Each row has a class, written after it.
[-26  -8 -19  -7 -21 -17  -9 -21  23   1  -1   5  18 -10  24  32 -22 -43
  26  10  -5 -31  35   4 -14   1 -21 -37  32  41 -33 -14  -4  -3  18  -7
  -8] => Z892
[  6 -24   1 -21  -4  42   3  45   1   5  24  -3 -18   0  76  26 -18  41
   9  49 -16  20 -51  10  44 -27  16   1   5  18 -15  -3   2 -47  13 -17
  -7] => Z277
[  5 -21  12  16  -9   4   0   6 -30  -7  45  27  37 -24  -5  57  44  30
  42  61 -54 -32   9  27  21 -19  -6 -17  30  56  28  23  67  -6   1 -13
   4] => Z42
[  8  17  26   6 -34 -54  90   1  32   4 -40   1  81  29 -58 -63 -25  64
  -1  -6 -20  -6 -56  50 -16   9 -64 -24 -14   2 -30  10  43  15   0   5
 -45] => Z190
[ -8 -24  -5   0 -20 -47   2 -12  -3  22   7 -37  11 -30  30  32   9 -14
 -13 -23 -15   7   0   6   3  -6   4 -27 -20  26  10  13  -1 -29   3  10
  12] => Z880
[ -7  -3  10   9  28 -34  38 -23  35  -3 -27  23  41  25 -12 -63 -15 -20
 -29  -6 -18  29 -13  30   5  35 -62 -33  27   3  11 -28   2   3  24 -58
 -64] => Z42
[-14   4   0  21   0  23  30   9 -39   5  19  90  43  -7 -75 -50 -39  32
  11  45  -5 -47   8   4 -58  -7 -53 -49  49  41  24 -44  12  55  59  15
 -23] => Z819
[-24   7  28   5   7 -19  24  -1  -9 -14 -46   1  57  61 -19 -70 -24  20
  -3 -18 -12  21 -36 -47   6 -74 -37 -54 -11 -31  35   0 -61 -31  47  31
 -44] => Z42
[-34  12 -17  34   3  25   6 -28 -62  -4  22 -33  76   4 -55 -76 -16  36
  28   5 -26  22   5  12 -27 -45 -24 -33  -7 -21  44   6  48  63  26  34
 -11] => Z819
[-21  -1 -54  26 -29  11  10   1   3 -15  22 -13   4   8   5  22 -28  -7
  27   8  10 -22   5  18 -16 -11 -14 -29  17  35   3   0 -12  12  17  -2
  19] => Z743
[ -8 -22  18   9 -20 -19  37 -18   6 -19  -5  11  29  -3 -19  48 -25 -22
  27 -12 -13 -40  11  -2  12  18  -5 -26  17  30 -15 -12  -4  -7  -3  10
  33] => Z892
[-10 -16 -40  -4 -29   5   1 -26   3   0  25  -9  11 -21   5  11 -42 -19
 -12  25  19 -20 -10  -5  -8   1  -5 -51  40  46 -19   5 -29  -3  41   1
  -5] => Z892
[ -8  -4 -34  10 -16 -25 -15   2  24  -9 -53 -10  -9 -20  -8  32  17 -13
  -1  11 -38 -44  21  16 -13   1 -41 -44   5  24  16  27 -31  19   6  -2
  -8] => Z597
[-12 -34 -36 -23  10  22  37   0 -34 -13 -35  -5  -7   2 -41 -69 -30   9
   5 -16 -49   1 -35  -1  -7 -16 -35 -16   5  10   8 -20   1  78  23 -20
 -48] => Z597
[ 27  46  14  24  -4  -9  21  14 -70   1  13 -10  20  28   8  -5   9   1
  21  33 -28  33  10  14  39 -40 -31 -18 -43 -12  45  22  11   0 -12 -10
   9] => Z422
[  -1  -50   39  -12  -22   23   25   21   18   40   -5   46    4   -2
   52  -41  -27   12    7   13  -31   24  -45   55    8  -34 -109  -54
    8   16   23  -21   10   -2    6  -34  -26] => Z190
[ -5 -11 -34 -34  32  18   2  15  18 -17 -52 -11 -34  14  57  11 -11   9
 -32  29  12 -20  -3   5  45 -29  -6 -25   2  37  39  -5 -26 -80  23 -65
  -7] => Z42
[ -2  25  22  18   7  31  17  37   9   6  38  50  36  11   6  -8  19  -5
  18  30   7   6   3 -11 -46   4 -19   4 -18 -45 -24   9 -11   5 -13  30
  35] => Z506
[  4   7   9  11 -13 -10   4  35   2  17   9  23  43  10   6 -11  28 -24
  -1  35 -29  10  13  -3 -46  12 -24  -9 -47 -26 -10  20 -10   6 -10  22
  21] => Z880
[-21 -40 -66  17  14   5 -14 -22  13 -49 -16  17 -20 -22   9  -1   7  -7
  -8 -21  13 -19  -7  24  26  -1  -8 -30  21 -14  17  49 -51 -32   1 -29
  24] => Z42
[-65 -51  17 -25 -14  41  19  -3   1 -72 -27  61  10 -49 -48 -42 -36  28
  -3 -12 -54 -52 -21  -3  -6   7 -30 -48   6  -8  -9  -1 -30  32  -2 -29
 -19] => Z797
[  6  17  38  19  -3   3  11  45   9   5   4  40  22  13  34 -11  28  -5
  30  38   5  25   5  17 -36  16 -41  -6 -32 -25 -22  26 -43  -8 -20  33
  35] => Z277
[ 16 -25  16  22  48 -25  50 -36 -40  -6  11   3  19  47 -16 -33 -30 -10
  21   0 -51  12 -22  10 -22 -17 -38 -42  43 -17  30 -91  28  95  40 -32
  -9] => Z819
[ -4  35   3  18 -18  19  41  37   9  -2  -6   4  17  18 -13  -8  16   7
  13  11  24  11 -12   9 -37  13 -25  12 -55 -16 -14  10 -15  24 -23 -10
  13] => Z743
[-29 -58   7 -26   5  39 -61  22  48   3 -12  27   4  12  65  17 -21 -40
   7   7 -54 -48  24 -57  18 -14  16  19   5   3 -46 -37  16 -24   7 -13
 -21] => Z892
[ -2  -2 -27   9  26 -30  23   0 -44 -12  42 -27  30 -10 -25  32  -1 -41
  21  18  -3  41 -26  -3 -14   2 -35 -50  -9  31  -7  -3 -49  28  42  -2
  -3] => Z324
[-24  -5 -21  16 -34 -12  17 -16  -5 -13 -11 -16  15  20 -22   9 -29 -11
  14 -26 -21 -19  11  25  -2  -4 -14 -22  14  53  36  -2  11  -1 -11  -5
  19] => Z743
[  3 -33 -26  24 -18  -8 -16  -8  28  -6 -16  -2  -8  14   2  41 -19 -29
  19  -4 -22 -20  -5   2   5  -3 -47 -32  30  13   5 -12  -6  12   5  23
 -15] => Z422
[ -1   8 -60   7   2  14 -51  19   9  21 -46   9  -2  -5  26 -10  -6 -23
 -29 -13 -20 -20   4  -4  39 -34 -22 -11 -17 -20  10  26 -19 -78  22  23
   0] => Z190
[  6  -6  17   5 -42   8 -16   4 -34  33   6 -12   0 -14  60  13 -18  11
  24   1 -27   6 -10  -2  43 -60 -11 -25 -17  19   0   0   7 -50   1  58
   7] => Z506
[ 14  22  10  12  10  22   2  36  10  -1  -9  22  23  29  -6 -13  19 -20
  24  18   0   6   6 -25 -33  10 -30 -10 -44 -32 -28  12 -48  20  -6  26
  22] => Z597
[  5  -5   9  11  16  35  -4  38   3  14   7  54  24  16   6  -6  10 -30
   8  28   7  -1 -36  -8 -43  10 -21  17 -23 -50 -19  -4 -19  22  -9  15
  19] => Z324
[-11  19   6  23  13  43 -38  -2   1   7 -17  64  -2  -5  13 -69  44  49
  23 -11   9  15 -12   2 -15 -29   5  23  49 -41  22  16  34 -33 -12  28
  33] => Z422
[-30 -28 -47 -13   7  38 -23  -7  38  -5  20   8  -5  -7 -49  25  -4   8
   2 -57  -2  37 -51 -11  25 -22 -17 -42  16  23  15  27 -47 -91  14 -15
   5] => Z597
[ 20  30   8   8   1   5  26  36   4  12  -1  44  40  27   9 -13  22  -8
  26  30  -8   8 -16  21 -36  -9 -51  -7 -32 -42 -38  14  -6   8  -9  13
  18] => Z190
[-13 -28  85  17 -22 -29  27   4 -43 -12 -17 -47  22 -33  79 -27  -6 -21
  14  12 -43  20  29  28   9   0 -47 -36 -54 -15  14   0 -20 110 -21   1
 -37] => Z277
[ -1  27  12  39  -3  -5  23  16   9   2  29  44  34  20   8 -10  15 -13
  24   7  15  11  -6  -3 -42   8 -35   1 -15 -48 -39  17 -28  25 -10  24
  20] => Z422
[  8 -33 -22  22  15  -2 -17  23  45  -8 -59 -29  31 -19 -12  28 -14 -18
 -45  -9  23 -64   1   3  49  43   5 -12 -32  11  19  21  -7 -19  -6  -2
   2] => Z597
[-23 -35 -50 -10  -1  17  45 -14 -10 -13  34 -21  15  -3 -36   7 -36 -20
  17  -9  -5  -5  -9  -9 -13  13  -7  -6  11  26 -19   3  -1  23  17  -6
  18] => Z892
[  5  21 -23  20  17  10  10  17   0  -7   2  38  20  33 -29  -6  11  -7
   8  19  -6  -9   5   0 -55  13 -21   5 -33 -35 -20   6 -23  16  -9   6
  41] => Z819
[ 24  30  -1   7  -9  25  30  24   8   5  -4  29   5  33   1 -14   7 -18
   5  14   1   7   5  17 -40  17 -46   0 -31 -41  -8  25 -27  10 -23  15
  44] => Z190
[ -3  38 -26  38 -58 -51   8 -21 -13   5 -23 -19  -8 -24   8  19  25  20
   8  -4   2   6 -23  48 -15 -12 -11 -22  26  16  15  36  -8  29  -4  -4
 -10] => Z743
[ -6 -32  10  11  -1  16  11  15 -24   6 -34  52  22  -3  42   0 -48  26
   6  15  -7  -9 -76  42  40 -43 -11 -22  33 -27   8 -43  22  34  15 -39
 -48] => Z819
[ -8 -36 -50  -3 -32 -26 -23 -10   1   7  40 -27  32 -12 -30  32 -17 -28
 -14 -12   6  21 -27   0 -14   8  10 -33  11  30   4  31  -5  -1  13  17
 -25] => Z880
[  2  19   7  14   2  11  -5  23   0  10  -7  31  37   5 -16   2  22 -23
  19  25  -3  18 -31  -1 -36   7 -36  -9 -25 -27 -23   3 -22   7  -1  30
   2] => Z324
[  1  15  17   8   3  22   7  33  -2   2   5  40  24  11  -3   6  16 -21
  14  33  -4  11 -25  -6 -44  13 -25   2 -28 -31 -20   5 -32  20  -8  15
  16] => Z324
[ 13  13  22  16   6   6   6  29   2   0  14  39  20  16  14  -9  26  -8
  18  32   0  11  -5  16 -32  14 -15   2 -18 -33 -18  22 -19   0 -21  20
  29] => Z277
[ 20 -24   4   2 -17 -46  20 -18   9   5  14 -17 -24   2  -4  27 -20  19
  -4  10 -48 -35 -17 -10  -2   9 -23 -38  21  29   5 -13  -5  -9  25   9
  13] => Z797
[  1  -7  39   5 -14 -12  10  22  35  23  49  45 -20  14   2  -8  21  67
  24  15 -18 -18 -12 -41 -63 -44 -29  -9  36 -11  -4 -13   4  15  28  25
 -18] => Z506
[  4  23  20  25  -6  -8  13  32   6  10  -9  16  24   8  15  -7  28 -19
  21  17  -3  27   9  22 -28  25 -35   7 -42 -33 -16  35 -30  -5 -28  41
  26] => Z277
[ -8  -8 -58  17  -9   2   6 -13 -16  -5 -40  -1  23 -21 -46  -3 -23  -4
  -3   1   0 -16  -4  51 -12  39 -18  -3  17  30   6   5  27  36  -3  11
  -4] => Z819
[ -19  -33    9   16   12    4   -5  -44   21   -8  -10   -9   78   16
  -46  -62   14    7    5  -28   -4   15 -106    5  -48  -41  -26  -51
   -6  -65  -11   -2    6   16   -1   32    0] => Z324
[ -1  23  20   8  -7  10  10  13   1  -1  -5  20  40  17   8 -22   8   0
  28  32 -11  14 -19  19 -32  14 -25  -8 -18 -55 -20  20  -1  10 -25  24
  35] => Z797
[ 24 -42  75   4 -38  10   8 -24  -4 -15  23  37  52  -5  14  -6 -14  -1
  12  36 -10 -21 -44  14   9  10   3 -42  25   2 -35 -22  32  59 -19 -25
 -19] => Z892
[-25 -17 -23  -3  16  56  19  -6   4 -20   8 -73  19 -26  15 -33  17  36
  21  16 -22  52   0 -11  18  11   6   1 -22  12 -14  23  15 -29  11  13
  56] => Z892
[-10  15 -20  35  31  19 -12  19  23   8  41  23  34  26   0 -32  19  46
 -22  14 -14  10  -7 -44   4  -4  38  36  40 -28  24  39   4 -69  43  23
  19] => Z42
[-13  -6 -18  -1 -16 -12   1 -27  12 -20  20  -4  18   1 -14  23 -18 -26
   5  10 -24  -6  25   5   4  23  -7 -38  28  47  -4  13 -13 -28   7 -19
  24] => Z892
[  -6  -52   25   28   16   10   58   -8  -19   -3  -28   35   18  -19
   -7 -114  -23   18    5    7  -20   26  -34   54  -15   19  -85  -57
   34    9   38  -23  -19   31   25   27   23] => Z277
[ -7 -21  -9   7  12 -22 -13  -1  15 -23  -3 -23  30 -14 -20  43   0 -35
  11  -6 -13 -38  39  -9   5  25 -15 -42  -6  54  -3   2 -16  19   9  -5
  -3] => Z597
[-35   2 -11   1 -31  53  57   5 -30 -36 -47  60  51 -28 -94 -33 -12   9
  27  23 -59 -23   4  39 -21  -8 -65 -65 -16  -4  25 -14  17  11  -3  21
   4] => Z880
[-12 -36 -30  29 -15 -24 -22   6 -33  15  -2 -65 -13 -27 100  11 -16  26
  17   7  -1  22  -8 -29  51 -52   8 -14  37  24  22  30 -39  -2  70  59
 -28] => Z42
[-26  13 -10  -8 -17  33  42   8 -14   3 -39  21 -37 -33  31 -68 -36  41
   2   9 -57  -6  30  20  19   4 -41 -10   0  42  -6 -26  -8 -45  33  16
   0] => Z277
[ -8  10 -31   8 -15   7 -18 -17  -4   2  -5  13  28  10  11  30 -29 -48
  -1  10  -3 -15   9 -13   9  -3   2 -25  46  32  -2  -7 -22 -27  36  32
 -28] => Z42
[-24   7  -1 -15  10  54  46  15 -82 -59  32  28  27 -22 -35 -69 -30  15
 -22  23 -15  15  -1  19  12 -26 -26 -51 -17 -15  50  31 -31  65  13 -70
 -16] => Z190
[-30 -12   9  -9   9  31 -41  18  10  20  14  19  42 -69  47  41   9  -2
 -23  25 -19 -21 -53 -20  31 -15  23 -21   1  -4 -42  -6   4 -62  29   2
 -11] => Z797
[ 18  92  19  17 -27 -29  13 -21 -34  15 -29   3   5 -30 -45 -10  51  23
 -25  12  47   6 -44   4 -26 -51 -25 -70 -13  -8  16 -21 -18  30  34 -40
 -84] => Z743
[ -1  13  13  16 -12  30   3  28 -10   6  12  37  44  16 -12 -17   1 -17
  27  32  -5  14 -20   2 -38   8 -36  -2 -38 -27 -23  14 -20  15 -13  39
  20] => Z324
[  8  23  -1   5  -4  31  20  39 -10 -11 -16  28   1  16 -12 -20  21 -13
  16  37 -17  35  -8  12 -39  19 -40   0 -34 -34 -10  28 -49  12 -19  30
  20] => Z277
[ 15  29  31  32   6   6  16   8   4   8  15  28  36  42  36  -8  24 -20
  14  26  -6  20  -1 -21 -27  -3 -15  -1 -11 -54 -14   8 -38  -6   5  34
  26] => Z42
[ -4 -31 -32   8  -3   1 -15  -3 -33 -23   6  22  27 -11 -28   1 -34 -25
   6   8 -30  -2 -37   0  15  14  -2 -25  27  34 -13  -4 -20  11  25  20
 -11] => Z324
[ 11 -42  26  25  -7  27 -22  24  -4 -24  48  72  67  25 -33 -77 -28  13
 -13  42 -41  15 -44  -4   7  19 -21 -45  26  -1   3  25 -24  45  14 -19
 -25] => Z597
[-51 -34  29  37 -21  49  12  13   5 -30  29  85  48 -22   1 -22 -46  13
  29  21 -34  17  -7  43   7  13 -41 -58  81  11  36   9 -32 -13  16  25
  22] => Z277
[ -4 -10  13   5  -9  22  11 -24 -25   3  43 -27  32 -10  -1  29 -46 -34
 -10   7 -16 -16   5 -24  10 -18  -5 -62  15  43  17 -40  -5  -8  33  39
   8] => Z506
[  9  -3 -44  44  28  55  38 -15 -29  28  88 -21  -7 -15 -18  18   3   7
   2  23 -58  23  -1  -2  -5 -12 -49 -32 -33  -8  19 -30   7 -14  45  -1
  64] => Z819
[-13   7 -13   4  30  12 -19  42  56  11  15  32 -29  16  22  17 -14   1
 -42   3 -19 -17  29 -45  12  -1  -6   5  16  -8  32 -10 -30 -79  30 -19
   3] => Z506
[-16   5 -11   8   6  20  23  37 -31  29  20  56 -21 -31  57  36  -2 -16
 -29  32 -16  20 -34 -33   7 -27 -17 -13  41   6  20   2 -90 -22  71  -2
 -18] => Z42
[ 26 -18  18  10  22 -26  37  -3 -46   2  10   6  43   7 -50 -49  29  36
  33  -4 -40   1 -43   3   9 -40 -37 -44 -33  10   0  -2  19  21  12  -4
   0] => Z597
[-29 -42  -7 -16  25  44 -28  31 -40  16  19  74  48  11  -5  -4 -73 -43
  -9  -6   7  42 -88   3  57 -38 -12 -34  47  24  45 -30 -24 -57  38 -29
 -42] => Z324
[  7  -6 -20   5 -24 -11   2  14  -1 -14 -43   6  14  27   6  15 -31 -17
  39   9  -3 -29   5  11   1  -4 -23 -34   4  28 -12  10 -37  12  -1  36
  14] => Z597
